Known rows, with every way that one mark hangs from another
neravug[fifim togu[fega] zilug]: [ -28  -99  451 -164  -94    5 -131  166  158 -109  279  -91  -57  -59
 -301   76  223  -59  -64   51  -66  245 -186   -3 -101  443  123    1
  -80  301  430   35  -18   94  497   67   46  402  126 -131  350 -120
 -371  441 -105]
lozet[natag[fifim[neravug[zilug]] sefo]]: [-195  101   40  -70 -112   10  158 -266  -83  -18    8  152  -75 -159
 -136  146   93   -5   56   67   48  124 -232  -52  179  394 -151   40
   30  172  235  -21 -181  -35   73  114 -244 -105   43  167  -67  115
   75  230  -50]
fega[fifim togu[sefo]]: [ -13  -19   70 -142  -32  281  -60   95 -138   15  -42   89  -36  -77
   51  -34   87 -133   13   25  154  185  -27   35  150    5 -106  260
  317  -28   46   68   35 -105 -185  102  -25 -117  -98 -117   37 -109
 -107  135  -18]
sefo[natag[fifim lozet]]: [ -17  114 -126   37  -25  -96  185  -98  -20  104  -26 -259  -62  -37
   98   14   45  166   32   17  134  314  -59  -19  233  -68  140 -127
  -48  -40  174   86   -6  -12  -46  171 -141  -91   34    4  -86   -4
  -40  -65  117]
rofi[lozet[natag] mise[togu]]: [ 130  -53  485  -98  -59  -37  182  106  -84  -90  -39 -130  132   27
   48   -9 -312  -49   56   40    7  308  119 -190  154 -159 -107  -96
  361  122  102   72  -26  -10  150  208  180 -199  -76    8 -194  271
   82   19 -104]
natag[fifim[rofi[lozet mise]] sefo]: [ 107   24  123   23 -153  -55  155   18 -204   55  143   24  101    6
  156  -78 -254  299   78   19  122  421 -157 -183   70   23 -167  194
  186  -85  204  109   43 -254   24  172 -372    6 -146  220 -275  135
  327  202   62]
fega[fifim togu[neravug[zilug] sefo[natag[lozet]]]]: [-122    3   55 -297   59  273  -30  154 -128   68 -176  -94 -234  -45
 -128  -71   59  -16   64    8  196  470  -83   28  146  -52 -123   91
  274  133  277  144   -6 -174  -55  213  -72  -82   80 -337  134 -157
 -206  222  -28]
fega[fifim[neravug[zilug] rofi[lozet]] togu]: [  28  -46  277 -186  -76  123  -30  125 -140   65  -41  163  232  -50
 -186 -197  -68   65  -13   36   11  357 -179 -192  -43 -324 -495  142
  232   17  285  100 -144 -376  -36   51 -150 -104 -250  -82  189  118
  170  251  -18]
natag[fifim[rofi[lozet zetan[fega[togu]]]] sefo]: [  -1  -96  186    8 -134   62  137  189 -253  -82  288  312   98   17
  118  -29 -275  108   39  -18  146  556 -231 -126  131   88 -202  108
  316 -111  103  185  -84 -284 -565  173 -385  -41 -223   68 -217  -77
 -109  115   56]
rutetu[fega[togu] mise subim[natag]]: [  65 -135  387 -132   -9  -14   95  197   72  -77 -359 -399   18  249
  -65    9  -61  243   16    4  239  427   17   36   97  312 -205  407
  229   40   -4  145  -17  297 -275  111  201 -163   79   58  -72  260
  158 -515   -1]
mise[rutetu[fega[fifim] subim[rofi] zilug]]: [-360 -206 -178 -262 -230 -187 -105  117  299    4 -389 -154   76   94
 -277  -50  -55  214  -68 -115  181  484   27  -14  -13  207   16   -7
 -148    9 -133  102    5 -113 -205  141  307   -1  -69  191  -61  118
 -247 -379 -118]
zetan[fega[togu[neravug[zilug] sefo]]]: [-268 -190  201 -317   72  314 -195  227 -250  -68    9  186 -292  -21
 -172  -35    1 -246   21  -18  138  259  -58   66  -45  209 -163  148
  147  250  122   71  -81  -89 -121   71  -40  139  108 -223   65  -31
 -366  229 -103]
togu[fega[fifim] neravug sefo[natag[lozet]]]: [-254   87  -94 -155  -22  207   45   73  -41   45  -56 -173 -333   28
 -101   39    6 -177   20    6  333  473  156   62  240 -214  118   97
  145   83  255  156  188  -98 -133   66  -60 -103   87 -214   34 -106
 -286  145  142]
fifim[neravug rofi[zetan[subim]]]: [-132   81   25  168  -36   35   56   97 -137  -76  171  361   30  -39
 -246   29  -94   63 -144   20   43   67  -84 -140 -269 -150 -218  119
  -14  -19  268  168 -137 -243 -260  -71 -126   55 -104   -2  -33  249
   26  123  103]
subim[rofi[mise zetan] sefo[natag[fifim lozet]]]: [-217    7  146   26  -84  -72   74   40 -172  -90  -23  -12  212  -27
  -55   31 -124  290  155  -39  201  490 -167 -104  -26   90 -110 -104
   84  -54  340  281    1 -280 -415  336   91  -51 -139  -32 -254  -70
  213 -169  138]
fega[fifim[neravug[zilug]] togu[sefo[natag]]]: [-295   92  240 -211   28  310 -103   16 -188  104 -173  199  -34  -60
 -195  -17   44 -127   13   57  189  269 -107   13   60   52 -263  284
  226  149  349   98  -91 -142 -121  199   11  -82  -34 -213  244  119
  -70  198  -20]
mise[rutetu[zilug] togu]: [-198  -79  108 -156    4    0    6   44   12  -58 -214  -26  194  -10
 -146  -29 -107 -109   10  -19   55  164   77 -124   70  115  -17 -105
   19  168    9    5  -87 -180  -59  138  335  -32   31  101  -47  107
 -215   27 -248]
sefo[natag[fifim[neravug[zilug] rofi[mise]] lozet]]: [-191  128   72   40  -62 -115   88  -48 -251  111  -58 -155   90 -116
 -153  -57  -40  181   66   56  125  408 -118 -206  -43 -160 -283   93
  -65   69  556  171 -106 -301  110  229 -181    6  -45   34    4  337
  289   80  106]
rutetu[neravug[fifim[rofi[mise]] togu[fega]] zilug]: [-137 -102  461 -119  -67   10   31  289  114  -80   -3 -284   61    8
 -253 -155  -45  111  -24    8  113  402   35  -59  -96  331  -44  132
   35  288  569  173   46 -151  348  114  214  260   54  -74  234  150
   88   45   20]
subim[natag rofi[mise zetan[fega[fifim togu]]]]: [-370 -196  344  -73 -111   30   30  280 -304 -254 -116   62  252  -58
 -116   39 -283  -95  100  -86  179  469   14 -157  -26 -151 -266  155
  296 -121  270  207   69 -150 -729  131  234 -218 -294 -145  -51  129
  -51 -368   49]
fega[togu[neravug sefo]]: [-109  -53  214 -167  129  355  -77  118 -235  -25   -9   60 -224    5
  -19  -95   84 -198   47    8  169  102    6   70   12  109 -116  265
  254  156  121   64  -12 -197 -200  -19  -57  -41   43 -196  -17  -94
  -69  190  -49]
natag[fifim[neravug[togu]] lozet sefo]: [  26   68  104  102  -46   77  318  -84 -145   -1   28 -116  -29 -120
  -23  119  319  109   38   23  181  230 -256  -28  188  243  -49  146
  -15   18  278   92 -107  -52 -146   23 -339  -61  -34  -44 -102 -149
   68  436   26]
fifim[neravug[togu[sefo]] rofi[zetan]]: [-279   64  252  136   -5  255  -68  149 -249 -164  164  496  185 -179
 -277   -3  -73 -135  -29   29  192   82  -53  -95 -247  129 -165  397
  107  168  416  171 -141 -373 -358 -110   -1   25 -110  -80  113    3
   14  417   37]
neravug[fifim[rofi[mise]]]: [   2  -37  232  103 -114 -128  -87   89 -133  -25   77  -69   88   16
  -48 -108  -20   67    2   29   -5   91  -15 -164 -123 -104  -90  175
   36   26  290   26   66 -137  217  124 -165  194  -61   51   89  231
  197  -30   56]
rutetu[fega neravug subim]: [  87 -132    6  -67   -3  -85   85  137  287   55 -328 -412 -216  233
  -75  -32  107  245  -36  -63  106  209  101   87   62  349  -17  140
  -21   -3  -34   93   -4  205  125   41  162   38  135    9  -51  109
   26 -387   52]
fega[fifim[neravug[togu zilug]]]: [ -25    9  161  -77  -31  109   29   55  -23   -2  -80   63  117 -166
 -336   16  178   -8  -51   -1   26  117 -199  -43  -72  157 -221  131
   -8  142  365   21 -124  -32  153  -25   32   92  -74 -201  293  -70
 -141  341  -76]
sefo[natag[fifim[rofi[mise[rutetu[fega]]]] lozet]]: [-311   23   62  104 -136 -245   70   -2 -141   85  -28 -286   40   28
  -42   12 -168  165   89  -43  227  763   86 -211  118  -52   17   83
 -129  -35  281  104  -20 -158 -225  258 -247 -122  -56  304 -280  427
  163 -214   84]
natag[fifim[neravug rofi[zetan]] lozet sefo]: [ -31  113 -159  235 -108  -23  255  -80 -210  -56  107  138   89 -120
  -44   59   86   98   74   32  159  214 -208 -168   81  -18 -233  184
   80 -145  237  184  -90 -421 -381   30 -403 -132 -139  107 -178  -84
  198  227  135]
lozet[natag[fifim] sefo]: [-231  110   20   92 -149    2  216 -163  -68  -88   17    9  -70 -179
  164  128   -4   10   81   48   30  133  -43  -10  273  196   96  -39
  -17  129   84  -64  -48   28 -116  134  -97 -286    7  223 -227    6
 -120  -11   12]
fega[fifim[neravug rofi[lozet]] togu]: [  27   -7  268  -51  -63  143   65   90 -194   71  -54  113  229   13
  -47 -206  -64   11  -23   21  104  301  -62 -168   55 -481 -420  198
  274  -76  207   92  -78 -352 -301   -7 -205 -234 -322  -73   87  137
  245  101   70]
lozet[sefo[natag[fifim]]]: [-307  181   27  139  -50   29  153 -111  -98   58  -59  -19  -95  -53
  176   73  -36  145   67   28  111  211  -83   16  192  154  119   70
 -106   77  225  -30    6   27 -181  190  -87 -128   34   99 -117   15
 -149  -57   75]
natag[fifim[neravug[zilug]] lozet sefo]: [  32   43  -94  -49  -75  -13  205 -161  -81   51  -31  -80  -84 -113
  -91  111  279  122   83   48   75  186 -305  -62  148  214 -187   48
  -44   -8  164   95 -110 -154  138  124 -334  -10   43   61  -82  -73
   86  405  -10]
sefo[natag[fifim[neravug] lozet]]: [-111  159  -27   84   13  -42  240 -185 -119  133 -107 -221  -36  -30
  -14   19  146   56   27   32  196  212  -59  -33  208 -145  -24  -19
  -81  -11  268  107  -63 -103 -122  107 -187 -156  -17  -28  -37  125
   86  -15  156]
fifim[neravug rofi[mise]]: [-173   54  185  136  -26    4   -5   19 -291   15  -45   58  151  -19
 -113  -81  -88  -43   24   24   84   46   58 -165 -175 -250 -347  274
   23   17  305   74  -33 -262 -105   -6  -96  -30 -151   40  -16  363
  400   -9   78]
neravug[fifim[rofi] togu zilug]: [ -87  -84  302  -29 -112  -50 -200  168   28 -101  177  140  107 -137
 -277  -87  107  148  -79   39 -102  167 -236 -146 -232  209    7   84
 -107  256  480  -36 -133  -48  334   26  -78  368   40  -53  357  -11
 -112  347  -84]
rutetu[fega subim[rofi[lozet]] zilug]: [-132 -234   60 -338 -175 -148  -64  250  397   -6 -239 -136   -5  185
 -148 -162 -214  417  -78  -52  124  468  -45    8  -99   89    6  -59
  -77   69 -219  200  -45  -98   41   99  311   26  -45  141  -78  111
  -90 -232  -40]
fifim[neravug rofi[lozet zetan]]: [  16   26  206   88  -25   15   80   79 -119  -54  111  309  279   16
 -173 -107 -263   25   -1    5   66  131  -42 -178 -156 -262 -302   92
  147  -32  159  187  -87 -468 -226  -51 -116 -108 -214   18   14  101
  202  170   96]

Rows
[ -41 -131  215 -177  -56  167 -141  236   47  -10  -98 -137 -229  145
   10    4  124   40  -37   16  190  287   26  108   45  325  -34  373
  183   70 -101  149  -40   98 -111  146   54   13   53   13  -76   42
 -171  -51  -44]  rutetu[fega[togu[sefo]] subim]
[-288  157 -112  123  -59  -63  -12  -88 -125   89   55   85   34  -75
   45  -98 -130  165  -28   31  120  272  -38 -116   47 -105   45   91
  -80   38  385  -15  -62 -113 -208   52 -134    5  -47  129   -1  186
   61 -168  137]  sefo[natag[fifim[rofi]]]
[ 136  -80  431 -145   -8  159   31  190 -182  -33  -23   -5   57   37
   54  -48 -224  -73   57   43  144  273   79 -144   45  -72 -105  204
  357   76   95  149   61 -154  205  189  176   -7  -38  -36 -170  163
   17  315  -89]  rofi[lozet mise[togu[sefo]]]
[-219   57  260 -153   53  283  -22   83 -307   96   90  143 -114   11
   57 -260 -217   68   24   31  300  526  -55  -78   93 -100  -87  260
  267  178  427  120  -58 -392 -300   79 -247  -87  -57  -55  -58   95
   38  168   93]  fega[togu[neravug sefo[natag[fifim[rofi[lozet]]]]]]
[-200   -4  379   48 -248  -75   65   20    4 -134   81  176   77  -16
   71  -39 -222  120   26   66  -42  246  -17 -165  118 -194   69  -65
   58  181  123  -44  -20 -112   27  161 -239 -203  -51  223  -24  161
   48  124   41]  neravug[fifim[rofi[lozet[natag sefo]]]]
[-244  103  169  -78  -66  162   77   57  -46   -5  223 -141 -166 -123
  -19  129   83  -40   -3   63  308  576  -22   56  207  237  308   90
    6  193  453  192   30   10  -59  135  -25   27  102  -69  -22  -99
 -302  386   90]  neravug[togu[fega sefo[natag[fifim lozet]]]]
[-120  143  181  101   29   28  259  -72 -127   74  -34 -208   24  -99
  -85   36  185   93   -7   19  210  304 -129  -22  149   43   36   25
  -93  107  453  113 -128  -24 -146   72 -137  -79  -20 -144   45   30
  -11  171  100]  sefo[natag[fifim[neravug[togu]] lozet]]
[-120  -26  145  -79   -4  307  -88  221 -398   -3  -61   34  -72  -66
  -31 -192  -64 -121   55   -1  229  317   53  -92  -25 -179 -337  472
  388   45  346  107   77 -360 -239   53 -129  -58 -148 -171  -22   56
  114   75   25]  fega[fifim[rofi[mise]] togu[neravug sefo]]
[-327   29 -145  -88  -92  251 -146  110 -143  -37   93  155 -205  -77
 -159  -78  -30 -240  -35   18  254  300  138  -53   23 -216  -59  344
  124  105  324   53  135 -278 -175 -154  -85   22  -37  -38   62  -35
 -178  192  112]  togu[fega[fifim[rofi]] neravug sefo]
[ -17   95  322  218 -112   22  282   54 -321  -56  101  124  252  -83
   18  -35 -245  125  129   23  133  281 -127 -206  -47  -34 -375  269
  145  -29  313  230   -9 -548 -158  161 -211 -174 -256  149 -242  121
  203  229  112]  natag[fifim[neravug rofi[lozet[sefo] mise zetan]]]
[-205  155  147   61  -40  -17  113 -123 -173  149   21  124  137   12
  -39 -161 -200  158  -28   38  193  325  -60 -167   57 -288 -138  105
  -18   52  400   76 -103 -289 -175   34 -236 -111 -150  108    7  321
  232   34  181]  sefo[natag[fifim[neravug rofi[lozet]]]]
[ -85  -68  246 -172  -70  215   14  247 -158  -19  -79  113   -1  -47
  -38 -192 -135  154   72   -1   -5  461 -179 -142    2 -202 -374  142
  222  120  255   28  -45 -369 -109   85 -179 -144 -134 -114   46 -141
  -84  285  -69]  fega[fifim[rofi[lozet[sefo]]] togu[neravug[zilug]]]
[-258 -164  -49  -71 -192  -80    5  212 -122  -23  -13   86 -138   -1
 -113   74 -144  102 -136  -74  109  442  -37  -75 -120 -231  -44  -42
  -57 -133  137  112   89  125 -227  113   38  153 -148  -97 -173  330
 -208 -215   75]  zetan[fega[fifim] subim[rofi[mise]]]
